Below are the code and all the weights of a small trained network. Each question names an input and a class and asks about switching units off, where a switched-off unit gives its printed mean instead of its output.

import numpy as np


def w(rows, s, z=0):
    codes = np.array(rows[::2]) - 128.0
    scale = np.full(codes.shape[1], s)
    scale[-1] = z or s
    return codes * scale


def norm(h):
    return h / np.sqrt((h * h).mean(-1, keepdims=True) + 1e-5)


def f(y):
    return y / 2 * (1 + np.tanh(0.7978845608 * (y + 0.044715 * y**3)))


def log_softmax(a):
    a = a - a.max(-1, keepdims=True)
    return a - np.log(np.exp(a).sum(-1, keepdims=True))


def net(x, mask):
    res = np.array(x, float).reshape(1, 7) / 4 @ E
    u = 0
    for l in range(2):
        y = f(norm(res) @ A[l][:, :-1].T + A[l][:, -1])
        res = res + np.where(mask[u : u + 8], y, B[l][:, -1]) @ B[l][:, :-1]
        u += 8
    return log_softmax(norm(res)[-1] @ U[:, :-1].T + U[:, -1])


A, B = {}, {}
E = w([
[18,162,193,35,130,65,110],'x0',
[237,247,166,145,122,177,179],'x1',
[122,87,70,174,61,200,53],'x2',
[152,60,145,31,253,131,211],'x3',
[129,143,156,96,140,116,137],'x4',
[80,121,126,82,146,233,121],'x5',
[225,99,174,111,203,75,128],'x6',
],0.0034)
A[0] = w([
[130,121,87,124,112,254,95,97],'L0N1',
[128,118,79,153,61,143,112,127],'L0N2',
[181,179,148,63,181,105,178,104],'L0N3',
[181,153,95,168,151,122,141,118],'L0N4',
[24,54,88,86,159,93,86,115],'L0N5',
[250,82,94,160,158,111,139,5],'L0N6',
[122,175,135,136,58,90,149,87],'L0N7',
[116,193,127,180,109,86,83,63],'L0N8',
],0.0088,0.0025)
B[0] = w([
[133,198,161,220,83,221,138,198],'L0N1',
[152,195,155,116,162,190,117,180],'L0N2',
[129,162,115,177,244,159,47,223],'L0N3',
[98,31,118,65,104,155,170,169],'L0N4',
[56,53,254,21,104,59,147,253],'L0N5',
[188,43,93,227,116,52,181,204],'L0N6',
[157,105,89,125,116,108,43,158],'L0N7',
[81,143,68,96,109,96,110,167],'L0N8',
],0.0097,0.0059)
A[1] = w([
[123,181,125,122,123,155,178,86],'L1N1',
[82,169,142,122,150,146,93,115],'L1N2',
[130,121,114,116,153,63,121,147],'L1N3',
[171,86,90,147,119,95,196,7],'L1N4',
[148,175,94,173,153,118,130,137],'L1N5',
[155,184,118,100,252,148,139,36],'L1N6',
[135,185,49,68,88,78,104,2],'L1N7',
[193,90,112,142,130,106,165,77],'L1N8',
],0.013,0.0023)
B[1] = w([
[134,128,137,189,93,157,69,138],'L1N1',
[185,96,88,136,137,107,188,216],'L1N2',
[123,136,138,161,98,214,153,204],'L1N3',
[135,68,134,200,195,99,118,209],'L1N4',
[76,76,196,74,123,106,171,215],'L1N5',
[168,254,110,54,194,162,116,254],'L1N6',
[149,133,13,99,74,50,77,175],'L1N7',
[124,105,89,180,179,79,149,207],'L1N8',
],0.014,0.0053)
U = w([
[144,36,98,216,202,75,153,190],'0',
[131,141,2,76,52,50,66,9],'1',
[167,236,113,44,245,162,127,127],'2',
[133,171,143,191,51,243,118,125],'3',
[35,72,225,15,106,85,133,188],'4',
],0.0091,0.0011)

Each question gives the input, the list of numbers given to net, and the class t.
The units are the neurons (one row each of A and B). Each row of codes is followed by its name. A weight is (code - 128) times the scale printed after its matrix; where a second scale follows, it is the last column's (A, B and U).
mask holds one flag per neuron, layer by layer. A switched-off neuron (its flag False) gives its mean, the last column of its row in B, instead of its output. The means were averaged over made-up inputs and are rounded, as every weight is.
A unit's drop is (log p(t) with every unit on - log p(t) with that unit switched off) / (log p(t) with every unit on - log p(t) with every unit switched off).
The circuit of an input: a set's keep is (log p(t) with only the set's units on - log p(t) with every unit switched off) / (log p(t) with every unit on - log p(t) with every unit switched off). Starting from the 12 units with the biggest drops (on a tie, the unit counted first), units are removed one at a time, each time the one whose removal leaves the highest keep (on an exact tie, the one counted first), for as long as the keep stays at least 0.8.
units of the circuit, in order: the units of the circuit, biggest drop first
unit that matters most: the unit with the biggest drop
k most important neurons: the k neurons with the biggest drops, biggest first
top k neurons in layer l: the k neurons of layer l with the biggest drops, biggest first
drop when u is switched off: that unit's drop, to one decimal
input [-1,3,0,-1,2,0,0], class 0: unit that matters most => L0N4
input [-4,8,-3,-5,-8,-4,-6], class 1: 3 most important neurons => (L0N8; L1N7; L0N7)
input [4,-3,-1,-4,2,-5,-1], class 1: units of the circuit, in order => (L1N7; L0N8)
input [-3,-8,-5,2,2,-3,4], class 4: 2 most important neurons => (L0N5; L1N2)
input [-3,-4,3,2,-8,8,5], class 3: top 2 neurons in layer 0 => (L0N1; L0N4)
input [-5,5,-4,-4,-4,-6,-5], class 1: units of the circuit, in order => (L0N8; L1N7)
input [-3,-5,2,-1,-2,-1,-1], class 4: 2 most important neurons => (L0N5; L1N6)
input [-4,-5,3,-6,-1,-2,-5], class 3: top 2 neurons in layer 0 => (L0N1; L0N2)
input [-1,2,0,2,2,0,-4], class 3: 2 most important neurons => (L0N1; L1N1)
input [-6,-7,-7,4,-4,5,2], class 4: drop when L0N5 is switched off => 2.2
input [0,3,3,2,-8,7,8], class 0: drop when L0N6 is switched off => 3.7
input [0,-1,5,3,0,8,-6], class 3: drop when L0N1 is switched off => 1.3
